In the rows, 128 means zero.
Each row has a class, written after it.
[134 132 146 148 124 124 130 155 111 127  94 108 129 145 135 114 124 110
 126 126 104 146 130 123 134 170 139 118 159 115 116 167 135 141 109 118
 137 124 122 124 119 163 119 127 112 131 138 165 129 121]
rav
[145 130 126 146 142 129 153 160 100 112 112 141 119 131 141 112 125 123
 130 123 104 150 162 129 157 148 140 110 124 123 111 135 126 141 108 123
 141 117 112  99 142 148 135 127 116 128 125 136 154 122]
vazu
[100  90 133  23 115 134 114  97  93 129 124 175 123 156  59 130 160 134
 128 149 120 155 113 161 126 166  30 150  75 173 113  75 114 104  95 116
  93 113 181 151 143 138 156 157 156 150 137 182 205 117]
volub
[155 112 151 131 114 143 148 114 116 131 185 112 116 151  93 121 132 151
 127 118 172 140 184 106 153 241 121  84 153 157 139 147  96 172  98 149
 109 129  78 121 115 225 116 107 152 140 100 168 161 165]
zosas
[151  95 155 122  72 142 132 142 125 119 136 132 130 129 130 119 130 131
 139 118 114  96 137 151 152 169  85 117 159 154 117 151  96 152 110 170
 120 120  91 113 126 178 124 153 146 151 146 136 132 124]
mif
[130 121 189  77 144 138 161 109 104 159 148 110 215 149 106 138 111 126
 188 154 160  99  97 121  63 138 187 145 108  99 161 166 136 119 104 118
 127 190 184 179 183 142 195 119  78 111 121 140 152 109]
Vef
[153 137 137 113  36 175  96 106 101 121  96 165 163 153 151 130 160 147
 135 117 118  86  97 160  31 101  48 113 130  96 152  75  93 149 136 116
 113  84 120 143 207 114 199 104 157 119 148  95 153  67]
vazu
[129 103 121 177 134 172 124  76 170 121  35 180 101 158  76 130 184 116
 131 183  43 211 114 111 210 185 139  94 166 124  89 126  94 140 171 157
  77 122 115 147  84 138  86 141 135 105  68 168 102  92]
zosas
[102 107 154 107 164  87  59  93 136 170  94  82 128  96 114 124  35 131
 142 155 181 181  98 151  89 115 137 143 124  91 104 180  84  90 136 157
 171 133  85 150 118 141 131 102 119 133 202 192 165 173]
ber
[155  99 143 115  87 131 138 111 123 133 138 144 135 146  99 132 109 126
 134 122 115 114 125 127 156 202 159 118 127 127  68 128 116 158  96 192
 136 114 122 138 123 164 134 128 114 122 106 129 146 101]
vazu
[139 141 187  43  79 125 134 125 140 106 128 168 171 188 144 101 146 115
 129 167  87  85  96 150  54  87 110 148  91  70 169 131 131  74 101 184
 124 141 149 200 194 156 180 107  99 131 135 137 110 104]
mif
[159  97 157 132 133 143 144 124 112 110 138 151 142 151 135 137 140 152
 130 143 122 115 130 144  95 152 136 116 113 117 145  69  95 132  96 135
 121 113 145 137 153 148 113 122 132 126 121 150 156 143]
Vef
[164  97 120 213 190 150 166 138  92 151 149 112 172  83 163 131 150  86
 150 140 120  63 177 122  78 173 109 105 179  92 104 137 118 177  97 145
 160 145 132 131 118 155 151 139  66 126 144 133 135  58]
vazu
[147 175 140 143 202 140 144 165 128  93 177 165  91 143 149 133 161 110
 130  99 154  83 123 130 123 119 125 126 116 167 174  60 101  96 141  98
 119 113 176 118  98 138  87 152 176 146  87 130 120 160]
zosas
[139 124 150 156 113 147 136 154 104 112  88 117 123 128 151 112 124 120
 115 106 113 120 165 107 127 169 146 115 141  96 123 180 114 146 124 121
 146 136 109 110 146 160 133 118 108 149 115 147 159 116]
sobek
[159 119 164 125 141 143 174 157 122  90 182 151 141 135 141 138 178 134
 148 109 110  88 145 133  99 112 137 106 118 122 155 104 107 145 139 156
 129 121 178 144 150 139 120 144 143 146 120 119 132 129]
Vef
[120  84 119 108 161 112 147 114 106 144 172 136 163 138 102 114 147 155
  89 144 115  87 144 101 164 207  96  84 119  92 128 125  85 137  74 163
  98 170  83 124 147 214 194 140 120 135 161 172 101 127]
volub
[106  81  96 127 123 142 135  71  80  83 167 125  99 136 104 133 145 163
 132  41  68 146 180  95 151 232 115  86 127 110 156 116 161 186  79 197
  97 152 153 126 231 225 166  62  72 138 113 117 158 146]
Vef
[140 138 133 128 151 108 158 136 112  81 125 129 112 141 146 117 119 104
 123 106 127 120 150 114 135 181 148 113 138 125 127 151 122 138 116 124
 122 133 127 107 137 160 128 108 107 136 117 143 167 124]
zosas
[117  75 151 131 162 136 133  98 149 137 114  85 138  81 131 101 117  71
 169 149  71 151 117 128 145 124  85  93  94 136  84 175 100 123 193 153
 195 157 109  76 120 165 166  88 194 124 136 158 156  79]
dasi
[137 145 144 152 179 145  83 134  99 132 159 149 133 120 127 139 173 120
 132 139 140 109 128 139  91 138  88 141 134 149 145  72 119 149 126 118
 109  99 146 170 157  96  91 143 156 133 120 124 106 115]
gusoz
[151  67 110 212 163 145 109 120 113 164 117 123 119 136 120 123 136 129
  93  93 112  83  96 116 146 198 106  96 251 173 144 135  92 102  89 104
 186 145 137 100  87 224 120 142 166 165 123 153 179 102]
sobek
[126 142 141 129 156 104 165 142 125  86 130 130 121 126 156 120 148  95
 127 140 122  99 165 118 131 175 138 122 145 124 129 151 124 138 114 123
 137 129 107  96 108 152 117 108 117 139 103 140 144 117]
zosas
[115 118 164  78 119  94 162  70 150 120 203 126 152 179 125 110 107 140
 144 137 138 161 183 139 113 129 163 128 144 170 198 166 142 121  86 134
 105 143 176 143 171 170 171  92  79 113 116 140 194 128]
mif
[139 133 138 136 115 125 165 152 114 117 116 105 133 133 141 102 139  96
 115 109 108 133 134 119 133 181 122 121 175 102 128 177 137 161 117 109
 129 139 120 125 126 161 126 123  92 144 136 161 148 103]
rav
[129 112 161 126 133 106 104 141 185  82 153 175 177 173 160 100 157 117
 171 158  46  98 127 155 142 163  80  69 116 136 171 172  69 121  92 122
 104 135 179 108  83 164 119 186 152 136 149 134  87  93]
mif
[153  96 101 104  53 134 201 100 155 132 102 165 124 140  66 140 129 139
 104 133 145  76 183 162 103 132 183 135 112 156  85 107 143 123 137  84
 112 193 145  86 107 143 120 177  95 172 115 138 130 123]
dasi
[148  80 160  91 208 110 119 130 115  99 157 148  90 143 104 124 135 106
 121 107 122  76 152 119 145 155 131 108 127 148 118 104 137 122 111 151
 145 120 173 107 128 139 103 101 139 150  82 172 149  98]
ber
[162 114 134 142 138 168  83  75  92 187 154 123 200 144 109 141 147  84
  84 239 117 185  68 170 116 180  90 141 143 132  95  74 158 126 139 127
  94 124 102 175 136 168 130  93 150  72 122 155  57 101]
rav
[121 143 133 145 145 114 121 134 126 142 146 159 131 145 121 151 154 144
 121 134 136 102 130 161 111 109 126 143 115 161 182  96  91 121 125 134
 131  93 145 142 152 109  85 145 162 166 149 130 113 134]
gusoz
[156 119 147 141 188 107  99 126 108 107 157 113 144 117 121 145 112 108
 106 122 129  85 117 122 102 114 135 120 119 161 153  35 117  95 131 158
 169  78 142 125 151  98 112 109 162 154 117 127 164 109]
nenis
[149 102 146 102 108 137 111 126 136 125 146 122 152 140  82 109 175 124
 116 132 136 107 133 119 126 189 103 106 112 145 150 209  78 112 119 163
  99 114 109 188 152 167 104 121 175 151  87 146  83 129]
ber
[155 127 117 115 173 131 113 135  91 129 171 111 142  71  97 141  98  69
 146 140 134 156 109 138 160 170 102 112 129 111  85 118 140 145 136 139
 143 137 123 135 116 129 116 155 102 148 167 126 152  85]
volub
[131 108 141 131 147 101 147 130 111 124 101 113 139 146 139 107 113 119
 147 135 106 131 140 144 125 151 147 124 135 119 107 187 120 137 132 114
 133 138 117 115 134 139 130 120 119 146 133 135 133 114]
dasi
[180 142 139 153 118 133 155 147 131 176  96 140 151 150  96 134  90 121
  68 149 119 158 104 144 170 155 111  79 105 116  93 133  97 164 169 126
 160  84  76 141 175 120 138 120 186 115 101 141  61  94]
vazu
[144 155 165 100 216 122 137 162 111 113 163 108 127 193 173 117  65 126
 128 154 149  56 142  97 198 206  84 152 148 120 182 156 148 162  23 110
 167 115 139 116  88 192 202 130  73 103 133 154 127  78]
sobek
[129 118 159 165 182 139 115 148 131 166 120 195 106 136 125 125 178 143
 156 236 100 182 130 141 192 180  35 113 223 126 114 137 108 162  80 123
 157 109  60 144  48 167 141 189 134 110 146 140  93  72]
vazu
[143 120 139 143 145 128 147 145 130 102 114 118 128 148 138 115 139 113
 163 115 115 159 147 123 140 169 116 118 146 107 137 162 134 127 107  98
 137 135 130 116 133 135 126  95 105 129 116 147 168 115]
Vef
[ 97 162 172  88  71 173  29 123 168 147  97 127  58 133 148 125 121 163
 109 173 144  99 130 170 206 138  68 115  60 180  96 127 100 135 120 172
  60  88  97 243 144 147 200 147 123 103 149 145  86 140]
mif
[168 144 138 121 185 137 153 124 118 112 198 147 100 135 136 131 156 108
 110 133 127  79 144 125 156 174 150 105 128 142 181  54 109 137 100 126
 153  99 149 118 110 152  83 128 145 158 104 140 149 126]
zosas
[143  94 118  93 114 147 182 169 107 172 135 133  89 115 139 128 120 141
 121  94 179 131 141 117 138 112 144 134  99 131  82  94 127 127 113 152
 161 157  94  70 127 170 159  90 114 120 126 142 162 159]
vazu
[166  97 136 140  62 147 159 106 145 110 130 132 145 133 106 127 176 150
 149 180 141 173 146 142 124 147 122 124 161 133 184 126  81 124 104 154
  92 109 114 139 163 183 111 111 129 111 143 166 160 140]
Vef
[146 143 135 164 117 141  22 107 148 134  92  85 126  47 128 141 172 109
 154 186  57 174  99 156  86 130 105  75 168 188 197 159  62 184 214  83
 144  90 145 134 203 162 131 125 247  73 140  79 135  74]
volub
[150 143 131 108 183 112 138 127 123  95 202 133 133 128 126 147 160 108
 137 130 140  89 144 119 104 138 120  97 135 148 167  66 135 147 110 136
 130  93 198 109 124 133  90 111 153 132  97 133 123 106]
zosas
[127 106  98 110  60  92 157 115 114 140 143 136 156 137  95 128 135 147
  89  63 143 121 131 140 127 180 147 115 186 161 114 134 146 181 124 101
  98 155 121  71 174 153 109 104 115 171 133 117 149 127]
gusoz
[167  77 136 124  52 137 160 141  75 152 165 129 124 124 116 126 153 113
 121 149 168 137 124 158 150 208 153 127 171 122 109 142 117 125 104 144
 124 123 114 142 157 204 129 138  99 124 172 139 199 158]
Vef
[144 163 150 123 159 110 132 161 100 108 152 154 113 108 129 129 145 109
 141 103 131 110 116 150 124 111 125 102 139 145 142 109 122 137 134 110
 136  91 169 117 178 113  85 121 168 170  85 125 130 100]
vazu
[125 162 144 137 142 108  73 125 114 126 137 142 100 142 124 144 123 147
 109 154 167  86 142 149 112  99 106 129 138 130 137  92 118 122 107 129
 120  75 112 158 161 100  99 134 166 144 146 150 107 134]
gusoz
[147 127 116 114 141 146  33  94 139 158 109  86 154 126 130 129 115 140
 198 165  83 199 131 126 148 100 108  71 167 140 227 144  89 155 114 108
 184  73 148 115 145 128 147 113 155 119 186 132 163 105]
vazu
[151 101 129  92 117 109 155 122 122 140 112 145 156 140  71 143 156 137
 126 139 128 130 142 108 147 177 153 145 118 149 155  91 129 133 102 125
 121 127 124  80 149  96 111 122 112 159 105 144 125 100]
nenis
[ 98 141 132  93  99 125  69 128 125 140 158 112 120 140  92 108 144 119
 120 102 169 168  97 110 168 211  19 112 130 112  78 159 124 106  93 104
 153 106 113 115 111 143 203 105 191 125 146 155 173  94]
sobek
[135 117 130 113 170  82 138 152 132 115 154 136 125 142 141 112 126 126
 126  79 142 118  98 146 140 101 105 124 117 172 124  89 109 103 149 124
 121  95 170  99 120 108  96 123 171 161 121 139 101 148]
dasi
[140 154 133 152 133 131 103 130 100 112 159 125 108 122 141 122 112 101
 104 106 146  76 110 148 146 117 133 131 136 143 138  59 107 114 124 140
 143  67 126 129 153 123  81 127 162 154 139 137 169 144]
gusoz
[172 136 129 136  95 116 124  97 142 131 170  98 204 101 113 113 115 146
 132 195 162  99 122 116 131 176  83 101 132  66 198 130 129 128  61 118
 103 141 128 165 185 163 171 137  76  91 213 174  87  84]
Vef
[122 145 100  15  98 202 225 173 127 118 160 130 137 212 168 141 128 117
 126 114 149  74 103 144 117   4 117 132 145 105  97  97 138 171 125 144
  91 115 201 119   8 164 131 188  76 144 115 124 113 184]
rav
[114 171 150 122 156 117 114 134  88  93 165 162 119 149 125 138 166 100
 120 132  92  58 144 160 149 171 143 135 117 145 154  79 107 136  80 149
 161  69 131 125 163 138 112 138 161 188 124 117 147 124]
gusoz
[125 131 143 134 147 101 137 150 115 102  91 112 139 138 131 113 134 101
 152 134 123 116 157 137 145 154 132 133 114 129 111 156 117 127 129 121
 124 105 109 110 144 106 142 110 120 148 116 144 120 110]
dasi
[138 100 161 102  84 114 123 113 117 151 148 106  96 126 136 116 113 156
 156  83 143 176 136 128 144 178 130 136 210 158 135 171 117 185 139 147
 120 128  76 120 130 181 122  89 105 138 140 115 208 121]
volub
[134 111 173 147 160 128 136 123 130 122 172 164 117 111 108 127 136 119
 115 111 121 103 129 157 122 141 139 122  85 130 137 115  86 107 165 173
 145 116 137 152 132 135  98 144 158 169 134 145 139 119]
ber
[131 107 141 118 171 162 125 153 106 117 169 181 140 116 134 137 176 134
 133 157 115 153 103 154 106 112 100 121 114 134 174  49  89 126 116 155
  94 123 150 167 144 123 102 174 120 143 134 110 114 143]
mif
[127  99 105 118  83 174 195  31 101 197 166  93 162 120 126 124 141 113
  91 155 157 125 100 121  99  70  87 166 214  82 142 121 183 149 166 157
  74 157 143 173 170 164 182  96  59  82 157 173 123  84]
rav
[175 107 144 119  80 178 169 118  98 143 161 141 129 138 105 117 129 157
 140 100 160 146 149 118 120 158 126  79 165 102 129 167  67 176 116 162
 118 137  70 154 162 186 141 136 129 164 123 135 173 130]
vazu
[157 139 129 132 146 117 139 133 123 137 151 145 122 108 119 128 162 106
  77 157 145 126 107 132 114 102 114 127 135 125 120  33 106 103 151 152
 132  80 135 132 145 117 119 138 151 124 128 141 116 136]
nenis
[122 102 123 154  91 122  46  83 124 116 162 150 103 184  35 135  84 100
 125 147 148 196 167 150 180 235 124 176  60 194 119  88 147  45 126 126
 147 128 104 116 120 162 142 129 177  90 161 162 237 171]
gusoz
[129 136 144 128 153 115 116 137 106 101 119 120 131 143 148 112 116 110
 164 117  98 137 141 110 145 157 125 127 154 107 136 162 118 134 107 118
 130 111 102 115 113 130 115 125 114 129 116 120 156 106]
volub
[159 153 144 134 211 116 145 158  95 140 181 128 133 112 165 118 107 104
 152  85 143 104 100 145 112 111 108 150 143 161 117  79 155 136 120 105
 159 123 192  91 121 142 116 117 144 127 113 131 136 117]
vazu
[138  95 134 161  66 128 132 118  83 132 193 137 113 108 142 140 131 206
 140  71 179 155 185 102 131 168 168 107 162 130 117 152 105 163  75 169
  99 111 111  88 137 160 109 147 119 144 171 111 152 147]
sobek
[133  95  89 115  65 154  73  57 142 189 168  97  77  87  89  92 173 128
 141 129 106 176 104 151 195 182  99 149 103 133  93 144 158 120 176 132
  93 149 175 172 126 148 133 141 137 106 205 139 146 107]
dasi
[123 161 154 114 168  74 129 131 124 106 126 154 172 129 126 134 174  46
 121 212  96  55 122 152 103 170  72 121 155 100 101 131 136 118 104 123
 161 108 126 100 134 134 178 124 135 141 116 133  85  36]
nenis
[133 121 153 118 159 151 116 146 111 112 147 148 114 101 106 125 155  95
 109 128 146  92 118 146 124 121 110 118 112 127 124  90  92 103 144 161
 133  87 132 171 126 120  93 152 145 170 114 147 137 135]
ber
[129 125 122 135 162 110 140 162 113 107 115 111 134 142 148 108 125 117
 164 108 119 129 154 134 138 158 139 109 120 121 143 183 111 129 111  93
 140 138 113  99 125 134 136 124 108 169 144 116 138 121]
dasi
[130 133 146 147 118 115 156 164 125 104  70 125 126 142 141 107 145 118
 110 107  85 135 127 118 131 179 154 132 147 126 132 153 126 137 100 110
 133 134 114 107 135 156 113 110 112 144 112 160 134 112]
rav
[168  63 116 149  84 126 132 138 117 131 176 140 121 135  94 144 141 121
 122 153 146 150 148 130 172 194 155 120 137 133 146 119 152  99 127 123
 135 142 116 119 125 155  89 135 120 102 141 120 157 141]
Vef
[129 139 142 133 171  92 135 155 105  94 113 132 128 134 145 111 127  98
 136 119  96 122 152 113 139 173 116 125 143 127 126 149 133 121  92 111
 137 121 107 100 130 148 112 108 117 135  89 131 134 105]
volub
[135 138 134 148 153 123 190 153 115  93  96 143 128 151 152 118 140 101
 129 124 106 120 153 118 143 167 154 116 142 127 124 149 115 134 116 114
 131 125 118  85 105 154 117 123 112 138  98 141 148 123]
zosas
[121 103 133  72  95 129 135 130 144 124 135 144 132 131 126 129 150 118
 109 128 148 145 124 133 119 119 123 131 138 161  81 135 100 102 127 148
 136 143 141  85  95 179 140 122 159 148 109 152 148 160]
sobek
[124 117 156 169 155 133 146 137 115 111 103 137 117 122 123 104 129 112
 122 133  95 131 160 116 141 159 166 116 127 114 100 184 126 121 124 132
 141 120 109 134 111 142  93 139 125 123  86 131 126 118]
ber
[150 157 138 221 171 129 156 103 142 141  98 112 140  94 155 117  91 132
 124 141 134 162  99 145  63 138  88  96 156 116 147 114 124 126  86  83
 152 135 143 149 179 183 129  72 107 101 121 155 132  82]
Vef
[141 146 150 160 112 143 118 150 117 114  86 127 129 117 155 114 136 119
 122 111 118 138 143 121 145 159 129 126 152 119 111 155 122 138 127 120
 131 124 104 103 141 143 140 108 110 145 121 142 133  99]
sobek
[134 124 128 140 148 105 131 137 111 108 115 115 131 138 133 117 119 107
 131 122 103 135 145 111 124 159 133 103 138  98 132 151 112 134 121 124
 154 114 115  90 134 132 137 124 119 140 139 127 167 112]
nenis
[144 116 119 144 155 127 154 130  86 114 144 156 120 154 114 133 153 127
 119  88 127 100 140 139 120 149 142 142 153 136 167  84 109 140  98 139
 121 104 155 128 172 121  79 131 112 181 134 145 177 122]
gusoz
[130 135 135 150 133 135  87 146 120 134 159 133 103 111 121 142 160 142
 103 137 147 127 139 148 143 146 136 115 119 164 184  89 125 103 116  97
 150  98 162 133 138 127  89 121 154 165 130 134 168 107]
sobek
[180 154 137 127  84 166 162 114 146  50 124 189 167 179  77 135 158 121
 107 117  92 147 102 117 120 169  64 144 152  94 141  38 101 156 112 184
  93 103  94 133 130 147 158 151 131 136 124 149  86  89]
rav
[140 126 130 145 147 115 146 149 116 120 103 124 138 154 141 116 110 113
 126 105 113 130 135 110 144 163 129 117 144 124 101 127 139 137 114 118
 133 124 112  77 110 140 141 114  95 128 115 123 136 111]
nenis
[159 129 152  68 231 103 125 152 108  96 181 160 108 146 126 138 168  69
 111 148 109  50 123 142 137 158  70 127 134 132 147  53 120 125 107 131
 158  98 152 126 134 125 120 110 157 163  86 150 131  68]
volub
[117 114  92 126 126 129 130  93 149 113 116 195  78 172  37 173 180  97
 113 125  83 225 103 180 146 152 133 124 149 137  30  70 155  77 165  98
 174 147 127  66  98 124 119  90 219 150  68 113 173 124]
Vef
[130  90  85 107 108  86 227 106 108 172 149 174 207 194  68 143 183  62
  65 143  75  62  77 157 165 141 215 112 154 110 113 121 147  69 100 204
 156 143 185 112 189 191 146  91  90 181 129 147 100  78]
gusoz
[122  54  88  72 223 171 162 154 140 155 115 101 114 142 125 143 169  93
 123 185 175  78  78  96 160 129 101 101  71 181 183 158  99  78 106  64
 111 155 198 171  84  94  88 113 143 118  58 161 173  61]
zosas
[130 125 180 110  74 105 143 118 152 140  96 108 218 109 162 101 116 106
 110 118 129  99  90 125  74 143 143 123 165 129  87 171 101 146 149 115
 112 174  94 126 127 138 174 125 107 138 146 159 109 105]
rav
[142 149 151 165 115 150 115 159 102 114  88 125 119 122 154 111 116 125
 129  94 106 147 147 119 152 161 136 123 144 111 120 156 125 141 124 115
 150 115 115 101 130 145 117 133 115 157 133 138 146 123]
sobek
[144 151  91 118  49 156 217 107 144  92 141 181 148 122  81 135 129 144
  90 139 159 204 104 106 154 145 142 110 137 128 109  82 100 154 137 150
  61 138  90  94 124 184 143 172 122  86 114 100  94 163]
zosas
[132 149 166 139  31 141  94  97 102 123 143 120 126 116 118 119 107 110
 101 134 157 140 133 141 129 162 142 123 153 133  99 123 137 119 136 141
 130  81 115 129 166 174 127 103 150 120 107 137 178 131]
sobek
[183 100 141 148 144 182 200 150 126 149  65  93 176 126 127 146  92 104
 170  96 216  63 108 117  54  54 105 127 203 108  93 137  85 165 134 185
 104 110 152 131 117 135 159 114  52 118 121 180 119  75]
ber
[151 157 166 130 125 117 173 147 130  87 171 161 152 130 103 135 138 121
 118 141 166 125 129 157  96 120  78 117 109 129 104  79 107 105 121 122
 130  99 137 141 144 125 137 149 178 139 124 155 135 131]
Vef
